Here is a tiny trained network, its code and every weight. The questions are about switching its units off for an input and a target symbol, where a switched-off unit gives its printed mean instead of its output.

import numpy as np


def w(rows, s, z=0):
    codes = np.array(rows[::2]) - 128.0
    scale = np.full(codes.shape[1], s)
    scale[-1] = z or s
    return codes * scale


def f(y):
    return np.maximum(y, 0)


def softmax(a):
    e = np.exp(a - a.max(-1, keepdims=True))
    return e / e.sum(-1, keepdims=True)


def log_softmax(a):
    a = a - a.max(-1, keepdims=True)
    return a - np.log(np.exp(a).sum(-1, keepdims=True))


def net(x, mask):
    ids = ['ΓΘΞΠαβδεζηλμτφω'.index(c) for c in x.split()]
    T = len(ids)
    res = E[ids] + P[:T]
    r = res
    for j in range(2):
        rows = slice(3 * j, 3 * j + 3)
        q, k, v = (r @ M[0][rows].T for M in (Q, K, V))
        z = softmax(np.where(np.tri(T) > 0, q @ k.T / 3**0.5, -1e9)) @ v
        o = O[0][rows]
        res = res + np.where(mask[j], z, o[:, -1]) @ o[:, :-1]
    y = f(res @ A[0][:, :-1].T + A[0][:, -1])
    res = res + np.where(mask[2:10], y, B[0][:, -1]) @ B[0][:, :-1]
    return log_softmax(res[-1] @ U[:, :-1].T + U[:, -1])


Q, K, V, O, A, B = {}, {}, {}, {}, {}, {}
E = w([
[99,41,40,118,183,150,145],'Γ',
[129,240,164,82,148,162,172],'Θ',
[157,76,133,46,112,152,199],'Ξ',
[129,78,179,106,104,208,57],'Π',
[119,109,74,2,193,137,170],'α',
[20,161,110,61,86,66,111],'β',
[129,211,22,179,67,141,205],'δ',
[207,139,91,50,168,84,209],'ε',
[89,32,160,151,62,32,186],'ζ',
[40,220,93,95,167,64,97],'η',
[226,106,166,129,116,123,152],'λ',
[92,191,102,223,193,155,67],'μ',
[22,57,187,251,211,61,75],'τ',
[89,70,100,67,167,201,160],'φ',
[208,198,143,132,232,73,124],'ω',
],0.0056)
P = w([
[149,83,106,107,93,130,2],'0',
[145,114,118,107,107,133,53],'1',
[143,126,125,116,126,135,102],'2',
[135,136,140,119,143,126,144],'3',
[132,145,141,130,168,129,185],'4',
[126,151,153,134,198,122,228],'5',
],0.006)
Q[0] = w([
[28,137,196,216,153,184,85],'h0',
[215,239,129,175,192,69,42],'h0',
[38,174,5,48,173,120,93],'h0',
[161,91,181,118,169,182,120],'h1',
[86,122,171,73,143,199,94],'h1',
[142,140,123,130,113,115,147],'h1',
],0.029)
K[0] = w([
[15,142,202,211,168,208,64],'h0',
[210,206,113,196,198,4,41],'h0',
[18,141,5,50,200,87,109],'h0',
[90,133,166,108,160,166,197],'h1',
[25,155,140,121,102,164,150],'h1',
[164,120,106,113,134,126,122],'h1',
],0.026)
V[0] = w([
[105,106,119,123,81,136,47],'h0',
[131,129,110,96,20,198,2],'h0',
[147,184,108,97,153,152,183],'h0',
[110,108,116,127,146,131,118],'h1',
[142,136,107,138,104,117,125],'h1',
[92,134,67,119,104,119,84],'h1',
],0.0068)
O[0] = w([
[123,157,148,137,170,118,193,183],'h0',
[157,180,107,130,183,98,255,249],'h0',
[151,149,111,77,62,150,97,104],'h0',
[126,148,159,149,128,137,105,141],'h1',
[90,120,101,122,97,165,158,121],'h1',
[128,139,176,137,68,125,115,152],'h1',
],0.0042,0.0019)
A[0] = w([
[167,122,146,95,164,148,140,253],'n0',
[140,173,138,123,180,110,213,104],'n1',
[102,59,167,177,115,67,136,111],'n2',
[64,144,140,90,94,92,74,130],'n3',
[94,117,124,210,140,155,66,105],'n4',
[143,158,63,148,74,147,153,129],'n5',
[100,146,93,160,170,100,214,134],'n6',
[139,70,135,107,64,179,5,164],'n7',
],0.024,0.0044)
B[0] = w([
[137,184,157,45,140,214,145,254],'n0',
[94,78,196,220,84,118,160,175],'n1',
[44,103,115,91,150,124,210,144],'n2',
[94,131,177,98,97,64,58,147],'n3',
[141,83,136,192,106,202,54,141],'n4',
[80,200,107,189,108,135,132,147],'n5',
[169,176,71,76,162,95,101,165],'n6',
[152,109,18,160,252,34,88,166],'n7',
],0.026,0.0083)
U = w([
[200,170,26,58,254,118,102,220],'Γ',
[97,157,246,93,24,215,202,196],'Θ',
[160,108,135,160,116,88,141,122],'Ξ',
[120,112,116,140,115,108,143,59],'Π',
[139,105,119,149,116,114,133,3],'α',
[81,131,174,100,72,45,56,173],'β',
[99,189,67,200,99,96,156,154],'δ',
[126,105,122,139,120,102,134,18],'ε',
[83,77,107,110,102,65,225,130],'ζ',
[192,79,112,199,84,178,40,130],'η',
[136,108,126,157,121,105,131,65],'λ',
[144,104,112,156,125,106,133,24],'μ',
[48,73,124,165,158,137,113,69],'τ',
[124,98,114,147,120,113,140,55],'φ',
[142,98,129,142,131,107,141,8],'ω',
],0.0052,0.0035)

Each question gives the input, a string of symbols that net reads in full, and the target symbol t.
The units are the heads (3 rows each of Q, K, V and O) and the neurons (one row each of A and B). Each row of codes is followed by its name. A weight is (code - 128) times the scale printed after its matrix; where a second scale follows, it is the last column's (O, A, B and U).
mask holds one flag per unit, heads first, then neurons. A switched-off unit (its flag False) gives its mean, the last column of its rows in O or B, instead of its output. The means were averaged over made-up inputs and are rounded, as every weight is.
A unit's drop is (log p(t) with every unit on - log p(t) with that unit switched off) / (log p(t) with every unit on - log p(t) with every unit switched off).
The circuit of an input: a set's keep is (log p(t) with only the set's units on - log p(t) with every unit switched off) / (log p(t) with every unit on - log p(t) with every unit switched off). Starting from all 10 units, units are removed one at a time, each time the one whose removal leaves the highest keep (on an exact tie, the one counted first), for as long as the keep stays at least 0.8.
circuit, biggest first: the units of the circuit, biggest drop first
most important unit: the unit with the biggest drop
k most important neurons: the k neurons with the biggest drops, biggest first
which heads matter: for each layer, one digit per head in row order, 1 if its drop is at least 0.15 and else 0, layers parted by /
drop of u: that unit's drop, to one decimal
input ε δ β η ε, target Θ: circuit, biggest first : [n1]
input η ε β ζ Π, target Γ: which heads matter : 10
input α ω Π, target Γ: which heads matter : 00
input ζ λ ω Π η, target β: circuit, biggest first : [n3, h0]
input ω ε η ε, target Θ: which heads matter : 00
input ζ α α τ, target τ: circuit, biggest first : [n2, n4, h0]
input Π Π Γ μ Π, target Θ: which heads matter : 10
input ω Ξ ε Ξ, target Θ: which heads matter : 00
input λ Γ ε Π ε ζ, target ζ: 3 most important neurons : [n2, n1, n6]
input ω λ δ ω, target Θ: 3 most important neurons : [n1, n7, n0]
input α Γ α, target Θ: 3 most important neurons : [n7, n0, n1]
input ε Π λ μ, target η: drop of h0 : 0.1
input μ λ η Π ζ, target ζ: drop of n2 : 0.8
input Θ δ ε ω τ ω, target Θ: most important unit : n7
input α λ ε α, target Θ: drop of n7 : 0.4
